Each row has a name. Each question is about the rows just above it.

K_274: [104 111 138  96 191 142  88 145 131 152 126 150 142 181 136 110 121 206
 155 177 127  93 119  88 166 139  92 109  87  32 172 165 167  89 111  89
 140  95]
K_95: [ 62 106 101 112 143 123  66 145 122 154 118 131 140 200 141 113 140 195
 150 168 104 111 137  96 191 142  88 103  85 135 136 114 121 135  83 106
 151  84]
K_652: [120 128 124 125 131 128 117 131 127 132 127 130 130 137 130 126 127 140
 132 135 127 124 128 122 135 131 121 124 122 114 136 135 135 121 124 123
 131 122]
K_150: [124 129 125 126 130 128 122 129 129 130 128 129 129 133 128 127 128 135
 131 131 128 126 128 124 132 129 125 126 125 119 132 131 132 124 127 124
 129 125]
K_810: [ 62 106 101 134 111 123  66 145 122 154 118 131 140 200 141 113 140 195
 150 168 104 111 137 143 191 142  88 103  85  40 197 194 171  69  83 106
 151  84]
Give the next entry after [114 136 135 135 121]. -> [124]
What is the next entry after [126 150 142 181 136 110 121]? -> [206]
Give the next entry after [104 111 137  96 191 142  88]. -> [103]
The next entry after [150 142 181 136 110]: -> [121]

K_597: [ 47 176 155  95 100]
K_479: [ 41 171 155 144  99]
K_688: [ 53  75 167  60 116]
K_106: [144  53  76 167 129]
K_376: [174  35  68 114 122]
K_697: [100 134  92  65 114]
K_90: [134  54 100  60 116]
The next entry after [ 53  75 167]: -> [60]
The next entry after [134  54 100]: -> [60]
What is the next entry after [ 53  76 167]? -> [129]
What is the next entry after [ 75 167]? -> [60]

K_598: [172 120 136  81 159  96 224]
K_880: [ 72 128 135  83 173 128 130]
K_205: [110 168 140 114  93 128  98]
K_911: [ 98 107 105 129 136  76 140]
K_19: [122  99 157 126 117  74 137]
K_949: [148 147 134  96 124 152 138]
K_442: [172 167 129 141 113 121  95]
K_593: [163 122 100 157 126 139 165]
The next entry after [122 100 157 126]: -> [139]
What is the next entry after [168 140 114  93]? -> [128]
What is the next entry after [ 98 107 105]? -> [129]

K_266: [137 107 158 127 180 141 111 162 129 113 155 122  92 116 144  85 153  82
 128 117 136 136 184]
K_624: [117 133 131  95 116 108 122 108 137 128 158 137 131 133 198 114  99 119
 143 122  81 133 118]
K_486: [131 160  98  88 114 116 160 157 127 121 135 130 166 131 135 143 108 168
 126 120  93 119  34]
K_462: [126 132  93 131 118 102 138 128 130 128 126 154 126 128 147 107 121  88
 117 100 128  98 135]
K_411: [130 137  68 124  94 133 143 103 122 130 114 138 113 131 129 139 135 128
 141 123  68 111 136]
K_836: [118  82  94 143  70 141 153  61 125 126 143 121 143 132 133  64 123  90
 118 118 112  64 164]
K_790: [134  68  78 105 157 134 141 150 138 109 125 124 158 129 147 203 185 100
 115 128 113 161  77]
K_848: [120 107 115 135 208 131 121 138 129 111 133 147 116 135  76 217 156 219
 119 119 165 114 134]
K_717: [131 160  98  88 114 116 160 157 127 121 135 130 166 131 135 143 157 172
 139 123  96 101 162]
Whose row is [131 160  98  88 114 116 160 157 127 121 135 130 166 131 135 143 108 168
 126 120  93 119  34]? -> K_486
What is the next entry after [109 125]? -> [124]
The next entry after [166 131 135 143 157 172 139]: -> [123]

K_520: [108 133 137  58  80]
K_292: [171 185 194  60 153]
K_799: [ 73  51 177  30 146]
K_947: [108 133 137 192 194]
K_984: [188 194 191  73 191]
Give the next entry after [133 137 192]. -> [194]
The next entry after [137 192]: -> [194]
[108 133 137 192 194] is in which row? -> K_947
The next entry after [185 194]: -> [60]
The next entry after [188 194 191]: -> [73]

K_528: [92 91 93 91 93 92 97 93 93 90 89 93 92 94 96 93 99 94 97 91 92 97 94 96
 92 88 92 95 94 99 94 96]
K_492: [128 150 107 116  10  30 153  45  54  68 166  32  87 124  84  77 135 177
 137  60 178 114  50  48  74  17  19  76 204 118  89 169]
K_615: [117 102 114 108 110 114  85 100 105 123 119 103 108  94  97  96  85 105
  91 121 113  88 112 101 112 127 115 103  97  81  93  82]
K_902: [113 127 152  80 115  72 154  62  98  46  55  63 102 121 186  28 198 165
 192  82 146 149 144 143 103  21 108 160 143 186 111 133]
The next entry after [105 123 119 103 108  94  97  96]: -> [85]
What is the next entry after [113  88 112 101 112 127]? -> [115]
Give the next entry after [112 127]. -> [115]
What is the next entry after [114  85 100 105 123 119 103]? -> [108]

K_780: [129 133  92 152 133 133 119 118 115 145 144 141 139 128  81 156 164 139
 122]
K_131: [126 122  27 130 177 144 156 149  88 139  88 106 133 125  57 182 131 138
 106]
K_69: [211 167  63 107 159  96 158 177  97 118  93 139 141 117 105 130 101 102
 111]
K_485: [145 130  84 162 156 219 126  77 120 162 112  78 103 145  65 211 169 190
 124]
What is the next entry after [122  27 130 177 144]? -> [156]
What is the next entry after [112  78 103]? -> [145]
Give the next entry after [211 169]. -> [190]
Give the next entry after [122  27 130 177 144 156 149  88 139  88]. -> [106]
What is the next entry after [139 141]? -> [117]

K_686: [142 129 119  99  97 155 142 142 124 109 128 147 142 137 165 129  97 126
 137 149 127 182]
K_998: [127 121 135  93 149 158 114 124 128 129 145 181 150 110 125 124 133 118
 103 156 132 186]
K_498: [ 93 137 138 127 147 110 129 135 121 146 129 195 113  73  95 129 137 105
 117 108 135 120]
K_501: [ 97 136 109  94 186 127 130 156 116  98 106 144 119 159 158 122 144 162
 124 137 127 143]
K_675: [141 131  99 150 124 123 116 135 123 132 108 143 119 152 140 128 133 153
  98 105 116  83]
K_552: [139 102 141 121 197 141 131  99 150 126 123 117 101 157  88  85 105 125
  80 168 156 209]
K_727: [164 128 115 138 121 170 142  94 155 122 142 142 101 117 130 144 142 103
 168 224 132 114]
K_921: [120 132 163 196 148 176 139  91 149 140 114 158  86 121 122 139 121 115
 141 188 122 152]
K_720: [122 144  84 196 148 152 118 107 120 148 150  86 125 102  97  97 128 154
 183 158 151 163]
Give the next entry after [141 131  99 150 126 123]. -> [117]
The next entry after [128 129 145 181 150 110 125 124 133 118]: -> [103]
What is the next entry after [ 86 125 102  97  97 128 154 183 158 151]? -> [163]
Whose row is [120 132 163 196 148 176 139  91 149 140 114 158  86 121 122 139 121 115
 141 188 122 152]? -> K_921
Give the next entry after [101 157  88  85 105 125]. -> [80]

K_470: [106  57 206 140 112]
K_127: [174 179 206 140 167]
K_124: [140  78 158  40 153]
K_137: [142 143 174 181  97]
K_933: [140  78 158 172 111]
What is the next entry after [ 57 206]? -> [140]
What is the next entry after [106  57]? -> [206]
Give the next entry after [142 143 174]. -> [181]
What is the next entry after [174 181]? -> [97]

K_735: [ 86 144 101 124 168 157 114  61 116  90 165 101  81 181 149 115 108 121
 122 147 144  64  89 127 145 106 106 127 143 161 134]
K_728: [146 123 115 125 172 121 141  99 134  85 131 134 102 104 141  77 165 132
 155 101 134  73 145 102 135 128 122 131 139  85  95]
K_970: [194  94  86  80 129  67 131 164 145 116  98 134 124  26 156 170 214 163
 147  91 139 112 249 138 111 163 116 143 135  43  89]
K_489: [128 156 146 132 184 128 126 126 126 114 114 138  97  82 150 116 173 142
 135 102 132 119 184 111 132 137 140 115 111  60  97]
K_830: [190  93 108 104  90  99 137 168 157 148 142 140 167 115  94 137 138 138
 126 124 129 126 129 120 122 155 122 118 154 147 141]
K_992: [ 48 207 176 147 111 205  84 139 117 177 173 104 119 194  94  86  82 129
  67 131 112 156 115 105 122 135 158  89  89 126 143]
K_694: [200 122 111  88 116 123 118  99 134  85 131 134 102 104 141 105 165 132
 155 101 134  73 145 102 135 128 122 131 139  85  95]
K_188: [ 96 150 152 141 160 143 138 116 110 100  93 106 106  84 168 148 162 135
 148  99 124 118 201 149 108 122 122 175 107  52  82]
K_473: [ 96 150 152 141 160 143 138 116 117 100  93 108 106  84 168 148 162 135
 148  99 124 118 201 149 108 122 122 175 107  52  82]
K_425: [ 53 153 127 141 104 201 121  80 113 103 167  65 115 200 121 111  88 116
 123 118 118  66 105 133 107 111 106 176 130 128 111]
K_25: [163  89 109 145 150  91 152  93 127  91 109 177 117 119 131  81 136 106
 172 123 128 117  66  91 158 102 142 113 136 132 118]
K_326: [ 51 177 180 169 120 170 111 125  97 152 107 125 118 155 133 106  91 111
 109 133 109 191 114 133 125 104 161 126  78 114 128]
Give the next entry after [200 121 111  88 116 123 118]. -> [118]
Give the next entry after [194  94  86  82 129  67 131]. -> [112]
Give the next entry after [143 138 116 110]. -> [100]

K_953: [138 157  98  98 158 109]
K_855: [129 144 162 143 100 167]
K_482: [150 132 106 164 157 127]
K_958: [150 132 184 164 157 127]
K_146: [165 148   7 203 177  18]
K_715: [127 136  65 109 133 117]
K_791: [105 145  66 111 104  77]
K_71: [131 177  50  55 155 148]
K_458: [109 165  92 181  92  90]
K_27: [129 144 162 143  81 167]
K_540: [198 131 177  52 221 171]
K_759: [114 104  67  86 133  63]
The next entry after [111 104]: -> [77]
The next entry after [157  98  98 158]: -> [109]
Give the next entry after [109 165]. -> [92]
Give the next entry after [131 177  52]. -> [221]
The next entry after [162 143  81]: -> [167]

K_950: [ 42 131 141 205 171]
K_835: [ 91 100 131 153 156]
K_575: [141 204 154 114 133]
K_15: [115  76 146 120 129]
K_963: [138  92 145 113 126]
K_809: [138 205 131 141 126]
K_61: [131 114 151 127 153]
K_928: [142 105 154 149 133]
What is the next entry after [154 114]? -> [133]
What is the next entry after [131 141 205]? -> [171]
Give the next entry after [131 153]. -> [156]
Give the next entry after [141 205]. -> [171]
Give the next entry after [ 91 100 131]. -> [153]
What is the next entry after [141 204]? -> [154]

K_480: [ 49 150 124 209 161 133  66 201 117 185  17  63]
K_219: [208  59 116  75 116 122  65  67  83 204 200 207]
K_6: [ 99 149 132  95  93 141 179 117 201 185  22  91]
K_309: [117 185  18 171 140 160 177 199 133 167 151 129]
Give the next entry after [177 199 133]. -> [167]
The next entry after [201 117 185]: -> [17]
The next entry after [117 185  17]: -> [63]
The next entry after [171 140 160 177]: -> [199]
What is the next entry after [ 18 171 140 160 177]? -> [199]
The next entry after [117 185  18]: -> [171]
The next entry after [150 124 209]: -> [161]

K_981: [140 132 137 130 136 133 140 135 143 132 132 136 129 155 134 130 132 137
 145 132 135 132 135 130 140 135 133 155 132 138 139 131 131 133 134 137]
K_773: [130 245 133 154 130 156 130 165 133 129 144 151 133 130 132 143 135 130
 148 128 132 147 142 130 134 134 132 138 131 129 129 129 141 143 131 150]
K_333: [130 148 130 132 147 142 130 134 134 141 133 138 160 130 133 137 144 133
 155 132 135 145 135 135 140 130 132 137 142 136 131 135 134 139 131 165]
Give the next entry after [135 140 130 132 137 142 136 131]. -> [135]
Whose row is [130 245 133 154 130 156 130 165 133 129 144 151 133 130 132 143 135 130
 148 128 132 147 142 130 134 134 132 138 131 129 129 129 141 143 131 150]? -> K_773
The next entry after [133 155 132 135 145 135 135 140 130 132 137]: -> [142]
The next entry after [130 148 128 132 147 142 130 134 134]: -> [132]
What is the next entry after [143 131]? -> [150]

K_937: [220  94 214 130 119 122 155 130 131 149 114 105 168]
K_901: [ 76  98 208  94 172 186 146 112 163 173  86 176 129]
K_203: [228 133 116 162 111  60 117 148 111 112 147 108 150]
K_76: [146 161 232  96 158 177 148 117 161 173  87 154 139]
K_85: [240 119 150 155 109  76 132 141 114 122 139 103 163]
K_768: [153  83 241 105 143  52 159 122 153 169  92 133 151]
K_447: [191  86 234 117 129 144 161 126 142 160 101 116 162]
K_363: [238 105 185 144 113  98 146 135 121 136 127 101 169]
K_648: [129 161  56 149 118  63  87 164 122  98 146 124  93]
K_186: [153  83 241 105 143 163 159 122 153 169  92 133 151]
K_437: [220  94 214 138 119 122 155 130 131 149 114 105 168]
K_630: [169 155  66 158 116  52  92 160 116  98 151 121 111]
What is the next entry after [117 148]? -> [111]
The next entry after [144 161]: -> [126]
What is the next entry after [144 161 126 142 160]? -> [101]
What is the next entry after [141 114]? -> [122]
Give the next entry after [146 112 163]. -> [173]
The next entry after [146 161 232  96 158 177]: -> [148]

K_32: [122  35 163  95  35  81 190]
K_853: [108 109  96  91 101 107  99]
K_98: [130 126 130 130 130 126 129]
K_220: [122 125 163  35  95 108 119]
The next entry after [122  35 163  95]: -> [35]
Which row holds [130 126 130 130 130 126 129]? -> K_98
The next entry after [163  35  95]: -> [108]
Give the next entry after [ 35 163]. -> [95]

